[[134 118 121 128]
 [119 102 124 131]
 [116  99 124 132]
 [132 109 137 123]
 [139 102 139 119]]
:
[[134 118]
 [119 102]]

[[116 105 100]
 [129 104 125]]
:
[[116 105]
 [129 104]]

[[ 99 134]
 [151 135]
 [134 121]
 [148 130]
 [109 141]]
:
[[ 99 134]
 [151 135]]

[[112 122 110]
 [123 119 128]
 [105 124  99]
 [115 154 114]
 [122 132 126]]
:
[[112 122]
 [123 119]]

[[115 128 120 112]
 [125 124 106 115]]
:
[[115 128]
 [125 124]]

[[109 130 100 104 129]
 [127 129 146 142 120]
 [150 108 133 102 121]]
:
[[109 130]
 [127 129]]

[[126 120 104]
 [127 128 101]
 [128 133 128]]
:
[[126 120]
 [127 128]]

[[131 138 155 139 128]
 [125 141 149 135 133]
 [119 152 128 124 139]]
:
[[131 138]
 [125 141]]
---
[[106 130 143]
 [149 101 105]]
:
[[143 106 130]
 [105 149 101]]

[[144 112 134]
 [119 131 151]
 [130 127 131]
 [134 118 143]
 [122 142 129]
 [126 125 118]
 [138 116 140]
 [134 122 135]
 [130 127 112]]
:
[[134 144 112]
 [151 119 131]
 [131 130 127]
 [143 134 118]
 [129 122 142]
 [118 126 125]
 [140 138 116]
 [135 134 122]
 [112 130 127]]

[[128 115 142]
 [124 130 107]
 [128 115 132]
 [127 145 122]]
:
[[142 128 115]
 [107 124 130]
 [132 128 115]
 [122 127 145]]

[[121 131 124 133 140 118 116 137 124 117 113 132 124 112 119]
 [116 130 118 117 130 139 146 114 147 141 153 137 126 138 123]]
:
[[119 121 131 124 133 140 118 116 137 124 117 113 132 124 112]
 [123 116 130 118 117 130 139 146 114 147 141 153 137 126 138]]

[[121 128 133 112]
 [116 123 136 119]
 [123 124 142 154]
 [127 124 139 155]
 [129 134 132 111]
 [116 123 136 117]
 [120 131 133 112]
 [124 124 140 154]]
:
[[112 121 128 133]
 [119 116 123 136]
 [154 123 124 142]
 [155 127 124 139]
 [111 129 134 132]
 [117 116 123 136]
 [112 120 131 133]
 [154 124 124 140]]

[[128 143 144 144 115 109 131 106 107 132 130 139 142]
 [112 138 125 118 111 147 144 124 125 134 142 131 124]
 [111 129 132 147 146 130 111 106 147 109 144 129 109]]
:
[[142 128 143 144 144 115 109 131 106 107 132 130 139]
 [124 112 138 125 118 111 147 144 124 125 134 142 131]
 [109 111 129 132 147 146 130 111 106 147 109 144 129]]

[[124 118 119 120 116 139 139 114 125]
 [153 127 129 133 117 130 117 125 141]
 [127 117 120 119 115 139 135 115 122]
 [105 134 122 131 138 127 139 121 125]
 [150 130 132 126 124 131 114 135 144]
 [158 116 132 123 106 135 119 114 115]
 [157 116 133 125 105 133 119 113 118]]
:
[[125 124 118 119 120 116 139 139 114]
 [141 153 127 129 133 117 130 117 125]
 [122 127 117 120 119 115 139 135 115]
 [125 105 134 122 131 138 127 139 121]
 [144 150 130 132 126 124 131 114 135]
 [115 158 116 132 123 106 135 119 114]
 [118 157 116 133 125 105 133 119 113]]
